Below are the code and all the weights of a small trained network. Each question names an input and a target symbol and asks about switching units off, where a switched-off unit gives its printed mean instead of its output.

import numpy as np


def w(rows, s, z=0):
    codes = np.array(rows[::2]) - 128.0
    scale = np.full(codes.shape[1], s)
    scale[-1] = z or s
    return codes * scale


def norm(h):
    return h / np.sqrt((h * h).mean(-1, keepdims=True) + 1e-5)


def f(y):
    return y / 2 * (1 + np.tanh(0.7978845608 * (y + 0.044715 * y**3)))


def softmax(a):
    e = np.exp(a - a.max(-1, keepdims=True))
    return e / e.sum(-1, keepdims=True)


def log_softmax(a):
    a = a - a.max(-1, keepdims=True)
    return a - np.log(np.exp(a).sum(-1, keepdims=True))


def net(x, mask):
    ids = ['ΓΔΘΛΞΣΦβεζητψω'.index(c) for c in x.split()]
    T = len(ids)
    res = E[ids] + P[:T]
    u = 0
    for l in range(2):
        q, k, v = (norm(res) @ M[l].T for M in (Q, K, V))
        z = softmax(np.where(np.tri(T) > 0, q @ k.T / 4**0.5, -1e9)) @ v
        res = res + np.where(mask[u], z, O[l][:, -1]) @ O[l][:, :-1]
        u += 1
        y = f(norm(res) @ A[l][:, :-1].T + A[l][:, -1])
        res = res + np.where(mask[u : u + 8], y, B[l][:, -1]) @ B[l][:, :-1]
        u += 8
    return log_softmax(norm(res)[-1] @ U[:, :-1].T + U[:, -1])


Q, K, V, O, A, B = {}, {}, {}, {}, {}, {}
E = w([
[95,110,155,133,67,162,113,115],'Γ',
[148,104,219,128,110,159,128,150],'Δ',
[165,170,249,112,175,137,195,94],'Θ',
[185,93,118,131,126,134,86,134],'Λ',
[77,170,113,139,156,126,63,73],'Ξ',
[73,154,152,144,105,242,50,174],'Σ',
[175,164,213,209,187,140,105,112],'Φ',
[61,91,131,98,129,139,47,189],'β',
[128,153,105,83,126,90,175,44],'ε',
[192,116,173,169,170,77,210,142],'ζ',
[139,178,147,220,136,155,155,100],'η',
[88,109,136,173,216,156,148,140],'τ',
[171,215,104,131,75,145,226,136],'ψ',
[148,196,131,52,130,160,154,124],'ω',
],0.016)
P = w([
[45,220,184,110,172,129,133,16],'0',
[73,161,136,100,120,128,157,161],'1',
[113,159,133,121,109,132,137,151],'2',
[136,148,130,128,98,152,123,149],'3',
[167,134,124,150,85,162,99,136],'4',
[204,123,100,173,59,171,72,120],'5',
[222,124,98,194,30,189,57,98],'6',
[254,125,99,213,7,196,51,79],'7',
],0.0052)
Q[0] = w([
[146,199,216,130,66,208,116,2],'0.h1',
[182,131,176,146,183,123,127,89],'0.h1',
[111,103,98,149,128,81,183,195],'0.h1',
[133,94,104,97,121,163,103,115],'0.h1',
],0.0084)
K[0] = w([
[254,98,96,109,148,199,90,83],'0.h1',
[137,77,118,146,171,103,162,144],'0.h1',
[46,156,167,141,79,133,193,105],'0.h1',
[83,114,117,122,118,68,65,107],'0.h1',
],0.0088)
V[0] = w([
[113,149,145,102,65,70,125,128],'0.h1',
[192,1,113,94,126,158,107,81],'0.h1',
[122,168,76,144,116,131,42,130],'0.h1',
[159,141,186,90,68,121,126,111],'0.h1',
],0.0057)
O[0] = w([
[86,62,72,112,57,173,149,116,2],'0.h1',
[145,78,117,126,124,70,171,253,106],'0.h1',
[49,114,89,104,95,149,102,245,139],'0.h1',
[113,131,207,139,114,105,148,122,200],'0.h1',
],0.0057,0.0016)
A[0] = w([
[26,106,113,139,120,182,236,49,3],'0.n1',
[126,94,3,40,66,93,114,77,43],'0.n2',
[132,172,15,85,96,79,117,133,139],'0.n3',
[156,114,149,191,133,49,229,84,134],'0.n4',
[146,116,97,113,110,102,4,91,105],'0.n5',
[90,158,41,152,148,25,113,35,156],'0.n6',
[64,166,36,146,78,108,124,40,163],'0.n7',
[94,124,176,204,168,186,102,132,52],'0.n8',
],0.0071,0.0038)
B[0] = w([
[92,75,127,132,4,142,146,232,151],'0.n1',
[121,97,195,157,61,98,113,102,125],'0.n2',
[173,55,138,94,134,188,95,103,145],'0.n3',
[131,77,75,118,125,120,164,255,249],'0.n4',
[28,155,167,121,164,131,171,198,174],'0.n5',
[158,46,195,96,186,202,174,192,160],'0.n6',
[11,221,165,80,83,198,161,161,187],'0.n7',
[146,47,106,103,74,178,100,163,253],'0.n8',
],0.0076,0.0032)
Q[1] = w([
[88,156,48,157,184,52,128,70],'1.h1',
[165,61,114,153,167,182,132,222],'1.h1',
[116,95,141,117,128,8,103,214],'1.h1',
[147,127,111,160,103,160,172,254],'1.h1',
],0.008)
K[1] = w([
[27,140,207,109,173,131,143,66],'1.h1',
[212,140,116,136,76,170,145,115],'1.h1',
[139,127,28,149,158,165,176,81],'1.h1',
[213,91,1,71,128,200,60,64],'1.h1',
],0.01)
V[1] = w([
[54,71,156,227,104,142,176,110],'1.h1',
[139,213,86,155,95,146,184,147],'1.h1',
[138,116,255,49,98,72,93,147],'1.h1',
[82,209,147,251,124,54,136,162],'1.h1',
],0.0063)
O[1] = w([
[105,45,89,186,72,116,154,59,219],'1.h1',
[244,160,4,103,153,208,113,97,252],'1.h1',
[183,233,197,147,39,39,94,108,142],'1.h1',
[119,219,9,254,124,15,213,99,106],'1.h1',
],0.0074,0.0015)
A[1] = w([
[139,143,91,130,132,104,95,205,25],'1.n1',
[105,210,147,58,50,116,127,36,5],'1.n2',
[1,151,73,64,66,129,71,149,132],'1.n3',
[97,43,44,130,54,69,127,148,72],'1.n4',
[73,25,176,189,164,87,144,69,93],'1.n5',
[76,155,106,132,110,188,114,54,146],'1.n6',
[151,207,61,37,61,78,163,152,43],'1.n7',
[99,147,81,202,107,148,132,192,58],'1.n8',
],0.0088,0.0025)
B[1] = w([
[129,185,159,73,83,175,200,135,163],'1.n1',
[130,2,33,135,179,101,138,70,207],'1.n2',
[178,148,38,79,132,53,168,123,254],'1.n3',
[155,154,151,116,186,74,126,199,153],'1.n4',
[178,24,115,151,126,185,39,227,184],'1.n5',
[138,120,193,242,139,83,62,127,215],'1.n6',
[178,73,126,172,222,234,3,98,194],'1.n7',
[153,85,219,146,114,143,193,143,230],'1.n8',
],0.0079,0.0037)
U = w([
[112,105,76,147,12,66,130,145,234],'Γ',
[152,73,204,88,26,100,84,103,96],'Δ',
[169,130,167,104,159,87,212,99,198],'Θ',
[178,171,173,48,172,165,67,178,1],'Λ',
[24,164,151,126,164,148,126,122,219],'Ξ',
[77,182,82,179,38,151,24,178,57],'Σ',
[154,183,167,209,184,54,34,167,154],'Φ',
[111,139,63,98,129,49,79,177,246],'β',
[91,87,146,62,47,169,204,118,114],'ε',
[160,92,80,175,155,92,241,186,42],'ζ',
[71,151,158,234,86,148,191,157,134],'η',
[65,19,142,157,149,149,110,200,117],'τ',
[180,154,24,120,124,228,180,132,59],'ψ',
[148,126,120,67,168,107,50,56,205],'ω',
],0.011,0.0052)

Each question gives the input, a string of symbols that net reads in full, and the target symbol t.
The units are the heads (4 rows each of Q, K, V and O) and the neurons (one row each of A and B). Each row of codes is followed by its name. A weight is (code - 128) times the scale printed after its matrix; where a second scale follows, it is the last column's (O, A, B and U).
mask holds one flag per unit, layer by layer, with each layer's heads first. A switched-off unit (its flag False) gives its mean, the last column of its rows in O or B, instead of its output. The means were averaged over made-up inputs and are rounded, as every weight is.
A unit's drop is (log p(t) with every unit on - log p(t) with that unit switched off) / (log p(t) with every unit on - log p(t) with every unit switched off).
The circuit of an input: a set's keep is (log p(t) with only the set's units on - log p(t) with every unit switched off) / (log p(t) with every unit on - log p(t) with every unit switched off). Starting from the 12 units with the biggest drops (on a tie, the unit counted first), units are removed one at a time, each time the one whose removal leaves the highest keep (on an exact tie, the one counted first), for as long as the keep stays at least 0.8.
units of the circuit, in order: the units of the circuit, biggest drop first
unit that matters most: the unit with the biggest drop
top k neurons: the k neurons with the biggest drops, biggest first
k most important neurons of layer l: the k neurons of layer l with the biggest drops, biggest first
input ψ ζ ψ Λ, target ψ: units of the circuit, in order => [0.n5 1.h1]
input Θ ω τ Γ, target Γ: top 2 neurons => [1.n3 0.n6]
input τ Γ η β, target β: units of the circuit, in order => [1.n3]
input ζ Θ Γ Λ ψ η, target ψ: units of the circuit, in order => [0.n5 1.h1]
input τ β η Λ, target ζ: 2 most important neurons of layer 0 => [0.n5 0.n8]
input ψ Λ Δ ω ζ Φ, target Λ: units of the circuit, in order => [1.h1 1.n6]
input β τ Φ Λ η Θ, target ζ: units of the circuit, in order => [0.n5 1.h1 0.h1]
input Λ η Δ, target ζ: units of the circuit, in order => [1.h1 0.n8 0.h1 0.n4]
input Λ Δ ψ β Σ, target ψ: units of the circuit, in order => [1.h1 0.n5]
input β η Λ Γ τ Θ, target τ: units of the circuit, in order => [1.h1 0.n5 0.h1 0.n8]
input Ξ τ Λ ψ Γ, target ψ: units of the circuit, in order => [0.n5 1.h1]
input Δ Φ Λ τ ζ, target τ: units of the circuit, in order => [1.h1 0.n5 0.n8 1.n5]
input Δ ζ τ Λ Δ Γ ψ Ξ, target ψ: 4 most important neurons of layer 0 => [0.n5 0.n6 0.n3 0.n8]
input Φ ψ ε, target ε: units of the circuit, in order => [0.n7]
input ε ψ Λ η τ η η, target τ: top 4 neurons => [0.n8 0.n5 0.n7 0.n4]
input Λ ψ Λ, target ψ: units of the circuit, in order => [1.h1 0.n5]
input β ψ β τ Λ Δ η, target ζ: top 4 neurons => [0.n5 0.n1 0.n8 1.n4]
input η η τ η ε Λ τ Ξ, target τ: 3 most important neurons of layer 0 => [0.n5 0.n8 0.n6]
input ψ Φ Φ Λ, target η: 2 most important neurons of layer 0 => [0.n5 0.n7]
input Γ η τ Ξ, target Ξ: unit that matters most => 0.n7
input Λ τ Φ Σ η ε Γ, target ζ: 2 most important neurons of layer 1 => [1.n4 1.n8]
input Γ Λ ω Σ, target Λ: units of the circuit, in order => [1.h1 0.n5]
input Γ Δ Λ Φ η Φ Ξ Φ, target η: top 3 neurons => [0.n5 1.n3 1.n8]
input ζ τ Λ, target τ: units of the circuit, in order => [1.h1 0.n5 0.n8]
input η Δ τ Λ Φ ε, target Δ: top 3 neurons => [0.n3 0.n2 0.n5]
input Λ τ Ξ Σ Δ β ψ τ, target ψ: 3 most important neurons of layer 0 => [0.n8 0.n3 0.n1]
input Ξ Φ Λ η η Σ, target ζ: unit that matters most => 0.n5
input ε ψ Ξ Φ Λ τ τ ζ, target τ: 3 most important neurons of layer 0 => [0.n8 0.n5 0.n4]
input τ ψ Λ Δ, target ψ: top 2 neurons => [0.n5 0.n8]
input Γ ω ω Ξ ε τ Ξ Λ, target τ: units of the circuit, in order => [0.n5 1.h1 0.n8]
